Below is a small trained network, with its code and all its weights. Each question gives an input and a target symbol and asks what happens when units are switched off, that is, made to give their printed mean instead of their output.

import numpy as np


def w(rows, s, z=0):
    codes = np.array(rows[::2]) - 128.0
    scale = np.full(codes.shape[1], s)
    scale[-1] = z or s
    return codes * scale


def norm(h):
    return h / np.sqrt((h * h).mean(-1, keepdims=True) + 1e-5)


def softmax(a):
    e = np.exp(a - a.max(-1, keepdims=True))
    return e / e.sum(-1, keepdims=True)


def log_softmax(a):
    a = a - a.max(-1, keepdims=True)
    return a - np.log(np.exp(a).sum(-1, keepdims=True))


def net(x, mask):
    ids = ['ΛΠΨΩαγδεζημστ'.index(c) for c in x.split()]
    T = len(ids)
    res = E[ids] + P[:T]
    u = 0
    for l in range(3):
        r = norm(res)
        for j in range(2):
            rows = slice(2 * j, 2 * j + 2)
            q, k, v = (r @ M[l][rows].T for M in (Q, K, V))
            z = softmax(np.where(np.tri(T) > 0, q @ k.T / 2**0.5, -1e9)) @ v
            o = O[l][rows]
            res = res + np.where(mask[u + j], z, o[:, -1]) @ o[:, :-1]
        u += 2
    return log_softmax(norm(res)[-1] @ U[:, :-1].T + U[:, -1])


Q, K, V, O = {}, {}, {}, {}
E = w([
[81,129,166,69,174,169,143,177,115,191,91,139],'Λ',
[156,121,169,130,109,132,115,157,118,152,98,142],'Π',
[74,117,194,148,154,127,161,114,188,190,92,40],'Ψ',
[44,137,12,87,163,105,129,111,104,115,124,97],'Ω',
[157,146,163,126,86,157,131,58,72,178,86,84],'α',
[68,31,145,189,137,144,152,147,107,103,188,64],'γ',
[128,148,73,133,129,165,194,187,151,150,64,111],'δ',
[101,177,158,170,86,215,255,120,104,89,70,138],'ε',
[126,82,110,82,164,161,112,38,82,101,66,137],'ζ',
[125,95,77,76,86,130,167,118,113,193,108,118],'η',
[115,184,112,153,128,143,125,163,75,147,121,104],'μ',
[126,125,93,114,126,247,96,102,137,115,113,192],'σ',
[69,88,193,134,66,158,168,134,103,171,166,135],'τ',
],0.0098)
P = w([
[133,109,121,147,154,155,140,141,124,131,134,126],'0',
[107,97,65,123,161,250,221,109,49,191,125,116],'1',
[132,118,144,127,135,137,114,142,142,115,125,110],'2',
[81,120,82,146,161,181,169,98,62,193,99,134],'3',
[112,125,145,119,120,119,93,132,140,102,105,116],'4',
[72,124,88,158,144,163,131,79,80,178,87,152],'5',
[167,163,138,128,161,83,119,117,173,137,134,167],'6',
],0.012)
Q[0] = w([
[131,140,124,165,149,115,156,96,136,145,150,173],'L0H0',
[190,180,106,163,121,62,143,108,161,146,144,147],'L0H0',
[193,179,129,116,161,3,148,105,194,130,201,209],'L0H1',
[75,134,138,154,116,103,92,117,134,127,84,154],'L0H1',
],0.028)
K[0] = w([
[129,134,135,147,206,115,170,85,112,143,172,189],'L0H0',
[250,156,89,161,142,78,153,140,136,163,178,143],'L0H0',
[202,163,123,126,216,112,199,89,131,168,234,161],'L0H1',
[98,136,141,83,101,180,162,101,139,76,122,101],'L0H1',
],0.02)
V[0] = w([
[67,116,43,99,115,189,193,65,175,161,149,83],'L0H0',
[145,13,76,119,60,101,166,188,238,157,36,172],'L0H0',
[187,62,143,36,114,116,105,213,99,209,107,203],'L0H1',
[131,49,71,77,111,77,253,107,206,125,44,136],'L0H1',
],0.011)
O[0] = w([
[251,93,134,49,130,81,134,181,127,201,120,222,236],'L0H0',
[176,125,57,194,170,88,236,26,204,129,143,200,131],'L0H0',
[118,55,106,132,41,103,96,156,66,75,26,166,254],'L0H1',
[52,126,162,79,54,244,3,187,109,124,138,15,64],'L0H1',
],0.0048,0.006)
Q[1] = w([
[72,178,210,60,173,203,94,122,209,164,144,65],'L1H0',
[126,125,101,96,72,167,75,162,135,110,40,142],'L1H0',
[150,76,177,123,56,52,87,128,171,42,156,154],'L1H1',
[69,155,44,129,129,110,147,128,113,222,6,109],'L1H1',
],0.015)
K[1] = w([
[180,222,161,121,145,119,9,83,160,83,197,73],'L1H0',
[108,118,71,102,4,154,81,93,118,119,96,147],'L1H0',
[113,40,138,148,40,105,171,158,85,168,198,169],'L1H1',
[112,244,97,105,112,102,59,94,178,132,25,154],'L1H1',
],0.015)
V[1] = w([
[104,100,122,119,188,101,171,244,218,60,77,192],'L1H0',
[119,99,127,226,167,88,113,180,139,165,179,24],'L1H0',
[50,120,195,142,63,69,63,117,102,174,211,107],'L1H1',
[143,167,177,89,34,97,87,34,139,82,220,245],'L1H1',
],0.011)
O[1] = w([
[85,147,119,124,24,215,62,186,167,181,199,153,154],'L1H0',
[141,150,132,163,50,96,72,73,11,131,102,168,2],'L1H0',
[41,77,130,67,70,168,197,122,172,141,196,200,27],'L1H1',
[76,128,113,2,92,44,227,126,39,113,130,103,6],'L1H1',
],0.0051,0.0069)
Q[2] = w([
[141,104,15,98,115,248,176,85,70,176,79,83],'L2H0',
[166,95,152,90,106,109,106,157,218,1,169,54],'L2H0',
[165,137,99,202,131,52,192,118,97,152,236,73],'L2H1',
[158,108,114,150,71,39,47,136,247,18,191,54],'L2H1',
],0.012)
K[2] = w([
[83,193,145,41,108,128,106,136,213,81,78,75],'L2H0',
[119,32,138,163,196,151,131,213,68,136,133,46],'L2H0',
[129,129,146,143,108,120,154,155,4,182,180,102],'L2H1',
[179,18,117,200,178,190,124,200,93,130,129,203],'L2H1',
],0.014)
V[2] = w([
[90,224,105,129,132,213,177,162,4,165,80,132],'L2H0',
[113,122,148,129,77,60,154,127,124,38,221,47],'L2H0',
[130,68,210,193,131,165,180,97,122,171,113,65],'L2H1',
[99,53,197,79,127,35,150,149,94,171,98,108],'L2H1',
],0.012)
O[2] = w([
[2,165,58,112,144,100,63,114,171,143,66,162,141],'L2H0',
[231,62,98,102,186,224,118,205,115,203,104,137,7],'L2H0',
[136,135,56,89,86,133,145,217,104,107,159,107,175],'L2H1',
[120,247,123,198,75,109,78,163,172,137,134,105,104],'L2H1',
],0.0056,0.018)
U = w([
[61,101,201,107,75,191,37,207,155,108,85,152,102],'Λ',
[93,66,82,208,82,152,201,70,90,71,64,117,67],'Π',
[132,128,254,161,105,168,134,51,177,208,147,81,124],'Ψ',
[93,114,43,42,210,90,45,123,135,199,208,84,172],'Ω',
[171,195,155,97,132,19,167,157,87,110,59,74,104],'α',
[167,117,93,134,55,200,114,111,52,97,210,159,188],'γ',
[191,161,95,201,160,179,107,161,188,154,117,106,193],'δ',
[64,145,170,142,187,212,229,177,108,88,158,49,86],'ε',
[169,76,199,100,197,106,54,129,88,70,95,48,147],'ζ',
[190,46,107,65,80,70,152,181,121,113,76,159,254],'η',
[99,184,93,141,144,103,48,100,58,162,83,205,91],'μ',
[172,115,138,131,199,79,191,66,203,114,145,231,65],'σ',
[90,173,86,112,59,101,189,208,167,143,185,178,108],'τ',
],0.0089,0.0053)

Each question gives the input, a string of symbols that net reads in full, and the target symbol t.
The units are the heads (2 rows each of Q, K, V and O). Each row of codes is followed by its name. A weight is (code - 128) times the scale printed after its matrix; where a second scale follows, it is the last column's (O and U).
mask holds one flag per head, layer by layer. A switched-off head (its flag False) gives its mean, the last column of its rows in O, instead of its output. The means were averaged over made-up inputs and are rounded, as every weight is.
A unit's drop is (log p(t) with every unit on - log p(t) with that unit switched off) / (log p(t) with every unit on - log p(t) with every unit switched off).
The circuit of an input: a set's keep is (log p(t) with only the set's units on - log p(t) with every unit switched off) / (log p(t) with every unit on - log p(t) with every unit switched off). Starting from all 6 units, units are removed one at a time, each time the one whose removal leaves the highest keep (on an exact tie, the one counted first), for as long as the keep stays at least 0.8.
units of the circuit, in order: the units of the circuit, biggest drop first
most important unit: the unit with the biggest drop
heads that matter: for each layer, one digit per head in row order, 1 if its drop is at least 0.15 and else 0, layers parted by /
input Ω μ η σ, target Λ: heads that matter : 01 / 00 / 00
input δ γ Ψ, target Ψ: units of the circuit, in order : L0H1, L1H1, L1H0
input τ Λ σ Λ, target α: most important unit : L1H1
input α α Λ Π Ψ η, target γ: units of the circuit, in order : L0H1, L1H0, L2H0, L1H1
input Ψ μ τ Π, target δ: heads that matter : 00 / 01 / 00
input ε τ τ, target τ: units of the circuit, in order : L1H1, L2H1
input Ψ Π δ Π, target ζ: heads that matter : 11 / 00 / 00
input Λ μ η Λ, target Λ: heads that matter : 01 / 00 / 00
input Λ Π Λ Λ Π ζ, target η: heads that matter : 10 / 00 / 00
input Π Ω α Λ, target τ: heads that matter : 11 / 01 / 01
input α Ω δ, target δ: units of the circuit, in order : L0H0, L1H1, L0H1
input μ τ μ δ ζ Λ γ, target γ: units of the circuit, in order : L0H1, L1H0, L1H1, L2H0
input σ η μ, target μ: units of the circuit, in order : L0H0, L0H1, L1H0, L2H0
input μ Ψ ζ, target ζ: heads that matter : 01 / 00 / 00
input μ α τ Λ Λ Π, target Π: heads that matter : 11 / 10 / 00
input Π α ε Π ε Ω, target Ω: units of the circuit, in order : L0H1
input ζ Ω α Π μ Π, target σ: heads that matter : 01 / 00 / 00
input δ α Π μ μ α ε, target ε: heads that matter : 01 / 01 / 01
input Π Π γ δ, target μ: heads that matter : 01 / 10 / 00
input Π δ σ, target σ: heads that matter : 11 / 10 / 01
input μ ζ Ψ δ, target γ: units of the circuit, in order : L0H1, L1H0, L1H1, L2H1
input σ Π μ μ, target σ: units of the circuit, in order : L0H1
input τ μ Π μ δ μ, target ζ: units of the circuit, in order : L0H1, L0H0, L1H0
input τ ζ τ α, target δ: units of the circuit, in order : L1H1, L2H0
input μ η η μ σ, target σ: heads that matter : 01 / 00 / 01
input Ω Λ Λ Π Ω μ, target Ψ: units of the circuit, in order : L0H1, L2H1
input δ ζ μ σ σ Π, target α: units of the circuit, in order : L1H1
input σ Ψ σ μ Ψ Π γ, target γ: heads that matter : 01 / 11 / 00
input μ Λ Ω Ψ, target Ψ: heads that matter : 10 / 00 / 00
input Ω σ α δ, target τ: units of the circuit, in order : L0H0, L2H1, L1H1
